Here is a tiny trained network, its code and every weight. The questions are about switching its units off for an input and a class, where a switched-off unit gives its printed mean instead of its output.

import numpy as np


def w(rows, s, z=0):
    codes = np.array(rows[::2]) - 128.0
    scale = np.full(codes.shape[1], s)
    scale[-1] = z or s
    return codes * scale


def norm(h):
    return h / np.sqrt((h * h).mean(-1, keepdims=True) + 1e-5)


def f(y):
    return y / 2 * (1 + np.tanh(0.7978845608 * (y + 0.044715 * y**3)))


def log_softmax(a):
    a = a - a.max(-1, keepdims=True)
    return a - np.log(np.exp(a).sum(-1, keepdims=True))


def net(x, mask):
    res = np.array(x, float).reshape(1, 8) / 4 @ E
    u = 0
    for l in range(3):
        y = f(norm(res) @ A[l][:, :-1].T + A[l][:, -1])
        res = res + np.where(mask[u : u + 3], y, B[l][:, -1]) @ B[l][:, :-1]
        u += 3
    return log_softmax(norm(res)[-1] @ U[:, :-1].T + U[:, -1])


A, B = {}, {}
E = w([
[70,145,110],'x0',
[44,37,134],'x1',
[110,142,150],'x2',
[206,140,134],'x3',
[54,203,217],'x4',
[106,254,215],'x5',
[120,173,170],'x6',
[226,78,60],'x7',
],0.0077)
A[0] = w([
[119,3,226,2],'L0N1',
[97,96,165,115],'L0N2',
[139,58,207,58],'L0N3',
],0.0036,0.0025)
B[0] = w([
[185,140,119,2],'L0N1',
[191,77,253,128],'L0N2',
[145,144,112,15],'L0N3',
],0.0059,0.00054)
A[1] = w([
[119,40,54,3],'L1N1',
[251,172,113,35],'L1N2',
[135,36,75,47],'L1N3',
],0.013,0.0034)
B[1] = w([
[129,19,91,250],'L1N1',
[251,156,175,240],'L1N2',
[50,30,71,254],'L1N3',
],0.012,0.0047)
A[2] = w([
[9,218,208,153],'L2N1',
[108,70,15,2],'L2N2',
[132,1,2,34],'L2N3',
],0.0081,0.0023)
B[2] = w([
[2,164,114,254],'L2N1',
[121,78,43,179],'L2N2',
[61,24,51,253],'L2N3',
],0.0084,0.0057)
U = w([
[224,180,152,162],'0',
[110,20,73,227],'1',
[2,204,184,2],'2',
],0.018,0.00094)

Each question gives the input, the list of numbers given to net, and the class t.
The units are the neurons (one row each of A and B). Each row of codes is followed by its name. A weight is (code - 128) times the scale printed after its matrix; where a second scale follows, it is the last column's (A, B and U).
mask holds one flag per neuron, layer by layer. A switched-off neuron (its flag False) gives its mean, the last column of its row in B, instead of its output. The means were averaged over made-up inputs and are rounded, as every weight is.
A unit's drop is (log p(t) with every unit on - log p(t) with that unit switched off) / (log p(t) with every unit on - log p(t) with every unit switched off).
The circuit of an input: a set's keep is (log p(t) with only the set's units on - log p(t) with every unit switched off) / (log p(t) with every unit on - log p(t) with every unit switched off). Starting from all 9 units, units are removed one at a time, each time the one whose removal leaves the highest keep (on an exact tie, the one counted first), for as long as the keep stays at least 0.8.
units of the circuit, in order: the units of the circuit, biggest drop first
top k neurons: the k neurons with the biggest drops, biggest first
k most important neurons of layer l: the k neurons of layer l with the biggest drops, biggest first
drop when u is switched off: that unit's drop, to one decimal
input [0,1,4,6,-6,3,5,7], class 0: units of the circuit, in order => [L1N2]
input [3,-2,-8,-3,-8,7,2,-3], class 0: units of the circuit, in order => [L1N3, L2N3]
input [3,-1,-2,-5,4,-7,6,-2], class 2: top 3 neurons => [L1N1, L1N3, L2N3]
input [8,6,-3,4,0,2,-3,-3], class 2: units of the circuit, in order => [L1N1, L1N3]
input [7,4,-4,2,-5,1,6,-4], class 2: units of the circuit, in order => [L1N1, L1N3]
input [-2,1,-4,5,7,-6,3,-1], class 2: 2 most important neurons of layer 1 => [L1N1, L1N2]
input [-1,3,-5,-2,-8,3,2,-8], class 2: 2 most important neurons of layer 1 => [L1N1, L1N3]
input [-2,-8,-3,-1,7,-7,7,2], class 0: drop when L1N3 is switched off => 0.0
input [6,5,0,-8,-8,5,-7,-8], class 2: drop when L1N3 is switched off => 0.5
input [2,0,-8,0,-5,6,0,5], class 0: drop when L1N2 is switched off => 0.3
input [-5,0,-2,2,2,0,-4,2], class 0: drop when L1N2 is switched off => 0.9
